Below are the code and all the weights of a small trained network. Each question names an input and a target symbol and asks about switching units off, where a switched-off unit gives its printed mean instead of its output.

import numpy as np


def w(rows, s, z=0):
    codes = np.array(rows[::2]) - 128.0
    scale = np.full(codes.shape[1], s)
    scale[-1] = z or s
    return codes * scale


def norm(h):
    return h / np.sqrt((h * h).mean(-1, keepdims=True) + 1e-5)


def f(y):
    return y / 2 * (1 + np.tanh(0.7978845608 * (y + 0.044715 * y**3)))


def softmax(a):
    e = np.exp(a - a.max(-1, keepdims=True))
    return e / e.sum(-1, keepdims=True)


def log_softmax(a):
    a = a - a.max(-1, keepdims=True)
    return a - np.log(np.exp(a).sum(-1, keepdims=True))


def net(x, mask):
    ids = ['ΓΛΠΣΦαζμτ'.index(c) for c in x.split()]
    T = len(ids)
    res = E[ids] + P[:T]
    u = 0
    for l in range(2):
        r = norm(res)
        for j in range(2):
            rows = slice(3 * j, 3 * j + 3)
            q, k, v = (r @ M[l][rows].T for M in (Q, K, V))
            z = softmax(np.where(np.tri(T) > 0, q @ k.T / 3**0.5, -1e9)) @ v
            o = O[l][rows]
            res = res + np.where(mask[u + j], z, o[:, -1]) @ o[:, :-1]
        u += 2
        y = f(norm(res) @ A[l][:, :-1].T + A[l][:, -1])
        res = res + np.where(mask[u : u + 8], y, B[l][:, -1]) @ B[l][:, :-1]
        u += 8
    return log_softmax(norm(res)[-1] @ U[:, :-1].T + U[:, -1])


Q, K, V, O, A, B = {}, {}, {}, {}, {}, {}
E = w([
[71,200,122,178,57],'Γ',
[204,234,134,177,176],'Λ',
[173,67,182,111,7],'Π',
[250,139,68,109,152],'Σ',
[125,111,196,115,154],'Φ',
[140,109,104,114,64],'α',
[102,149,40,80,118],'ζ',
[130,83,89,155,186],'μ',
[180,82,136,178,114],'τ',
],0.021)
P = w([
[30,239,70,182,50],'0',
[81,254,129,235,82],'1',
[106,247,154,203,105],'2',
[115,222,158,178,113],'3',
[111,189,158,148,119],'4',
[117,162,156,129,122],'5',
[119,140,159,111,126],'6',
[124,111,154,93,130],'7',
[132,86,154,70,127],'8',
[141,63,154,47,117],'9',
[143,39,145,47,130],'10',
],0.0068)
Q[0] = w([
[178,177,209,86,144],'L0H0',
[191,34,193,164,206],'L0H0',
[36,121,250,124,149],'L0H0',
[162,173,37,171,154],'L0H1',
[138,190,204,76,190],'L0H1',
[153,183,34,109,115],'L0H1',
],0.011)
K[0] = w([
[49,97,150,85,61],'L0H0',
[173,53,236,86,155],'L0H0',
[102,187,247,159,83],'L0H0',
[84,93,75,154,158],'L0H1',
[211,206,123,207,104],'L0H1',
[116,107,95,161,208],'L0H1',
],0.011)
V[0] = w([
[95,59,65,37,118],'L0H0',
[60,182,148,151,41],'L0H0',
[160,35,186,96,88],'L0H0',
[114,187,110,134,107],'L0H1',
[166,83,253,175,158],'L0H1',
[107,101,142,57,181],'L0H1',
],0.0062)
O[0] = w([
[136,164,185,143,140,61],'L0H0',
[114,46,164,151,111,156],'L0H0',
[150,133,92,254,119,1],'L0H0',
[143,130,68,130,145,168],'L0H1',
[60,117,167,143,83,32],'L0H1',
[122,183,179,114,136,36],'L0H1',
],0.0085,0.0028)
A[0] = w([
[218,145,216,148,177,1],'L0N0',
[202,2,82,191,137,43],'L0N1',
[84,109,199,231,119,51],'L0N2',
[68,112,82,141,165,122],'L0N3',
[172,157,156,243,156,184],'L0N4',
[219,134,65,186,62,60],'L0N5',
[86,176,66,166,162,48],'L0N6',
[95,92,190,64,209,72],'L0N7',
],0.0089,0.0069)
B[0] = w([
[66,172,101,109,52,129],'L0N0',
[112,99,174,52,175,221],'L0N1',
[102,124,144,37,188,154],'L0N2',
[105,125,131,209,81,189],'L0N3',
[77,151,198,53,122,253],'L0N4',
[197,108,61,101,219,165],'L0N5',
[90,111,51,220,120,142],'L0N6',
[160,2,158,210,148,132],'L0N7',
],0.0085,0.0038)
Q[1] = w([
[228,123,250,106,127],'L1H0',
[101,93,162,176,234],'L1H0',
[119,81,188,158,42],'L1H0',
[128,150,174,159,100],'L1H1',
[196,177,183,119,137],'L1H1',
[77,173,130,79,145],'L1H1',
],0.011)
K[1] = w([
[183,129,248,31,110],'L1H0',
[100,59,142,180,206],'L1H0',
[120,140,191,170,68],'L1H0',
[178,131,110,119,156],'L1H1',
[137,115,76,180,168],'L1H1',
[132,108,204,159,160],'L1H1',
],0.011)
V[1] = w([
[116,150,2,84,145],'L1H0',
[85,215,101,209,111],'L1H0',
[155,154,167,90,234],'L1H0',
[177,163,200,116,48],'L1H1',
[166,190,98,185,128],'L1H1',
[169,86,141,199,126],'L1H1',
],0.0072)
O[1] = w([
[98,110,255,127,81,253],'L1H0',
[118,75,127,29,98,138],'L1H0',
[57,95,90,187,47,104],'L1H0',
[193,68,166,86,24,34],'L1H1',
[118,31,73,148,119,105],'L1H1',
[105,101,150,169,85,69],'L1H1',
],0.0067,0.0029)
A[1] = w([
[223,203,130,133,171,60],'L1N0',
[162,92,238,98,142,163],'L1N1',
[70,104,102,201,94,50],'L1N2',
[138,176,74,153,22,115],'L1N3',
[133,26,117,17,165,15],'L1N4',
[79,166,126,155,80,110],'L1N5',
[106,181,111,10,60,3],'L1N6',
[155,174,117,248,138,244],'L1N7',
],0.012,0.0046)
B[1] = w([
[152,101,69,77,60,157],'L1N0',
[148,38,198,104,151,204],'L1N1',
[73,49,144,93,117,142],'L1N2',
[117,254,233,139,126,163],'L1N3',
[155,163,188,241,159,192],'L1N4',
[150,82,88,209,58,152],'L1N5',
[122,57,107,196,230,254],'L1N6',
[80,73,105,121,48,164],'L1N7',
],0.0094,0.0076)
U = w([
[163,99,134,169,127,4],'Γ',
[108,148,165,251,71,92],'Λ',
[150,102,195,107,33,162],'Π',
[103,179,138,110,123,245],'Σ',
[70,155,221,4,152,85],'Φ',
[180,87,87,199,95,47],'α',
[160,96,67,83,122,223],'ζ',
[125,164,67,122,246,17],'μ',
[68,34,88,100,85,238],'τ',
],0.013,0.0035)

Each question gives the input, a string of symbols that net reads in full, and the target symbol t.
The units are the heads (3 rows each of Q, K, V and O) and the neurons (one row each of A and B). Each row of codes is followed by its name. A weight is (code - 128) times the scale printed after its matrix; where a second scale follows, it is the last column's (O, A, B and U).
mask holds one flag per unit, layer by layer, with each layer's heads first. A switched-off unit (its flag False) gives its mean, the last column of its rows in O or B, instead of its output. The means were averaged over made-up inputs and are rounded, as every weight is.
A unit's drop is (log p(t) with every unit on - log p(t) with that unit switched off) / (log p(t) with every unit on - log p(t) with every unit switched off).
k most important neurons: the k neurons with the biggest drops, biggest first
k most important neurons of layer l: the k neurons of layer l with the biggest drops, biggest first
heads that matter: for each layer, one digit per head in row order, 1 if its drop is at least 0.15 and else 0, layers parted by /
input μ μ ζ Φ μ μ Π Γ Φ, target τ: heads that matter -> 00 / 11
input Γ Π μ, target τ: 2 most important neurons -> L0N6, L1N2
input Φ ζ Λ, target Φ: 4 most important neurons -> L0N4, L0N0, L0N7, L1N4
input μ α μ ζ Γ Λ, target Φ: heads that matter -> 10 / 00
input Γ Φ μ Γ, target Φ: heads that matter -> 11 / 11
input α Γ μ Γ, target τ: heads that matter -> 11 / 10
input μ Π μ, target Π: heads that matter -> 00 / 11
input μ Φ μ, target Φ: 2 most important neurons of layer 1 -> L1N6, L1N4
input Γ Γ Σ, target ζ: most important neuron -> L1N0
input Γ Φ μ τ Φ, target τ: 2 most important neurons -> L0N7, L0N1
input Φ ζ Π α, target Φ: 2 most important neurons -> L1N3, L1N5
input α Φ α μ μ τ μ Λ, target Λ: 4 most important neurons -> L0N1, L1N5, L0N2, L1N7
input Φ Γ μ Γ μ, target Λ: heads that matter -> 10 / 11
input Π Γ Σ Γ Φ Λ ζ, target μ: heads that matter -> 11 / 00
input μ α μ τ, target μ: 3 most important neurons -> L0N1, L0N5, L0N4
input μ μ ζ Λ, target Σ: 2 most important neurons -> L0N4, L1N1
input μ Φ α, target μ: heads that matter -> 10 / 00
input Φ Λ Γ Φ Λ Φ μ, target τ: heads that matter -> 00 / 10
input Γ Φ Φ Σ ζ μ Γ, target Φ: heads that matter -> 11 / 11
input μ τ Γ α Φ α μ Γ ζ, target μ: heads that matter -> 00 / 00
input Σ ζ μ Λ, target Σ: heads that matter -> 10 / 11
input Γ μ μ Σ Γ, target τ: most important neuron -> L1N4
input α μ μ Σ μ Π τ Λ, target Λ: most important neuron of layer 1 -> L1N5
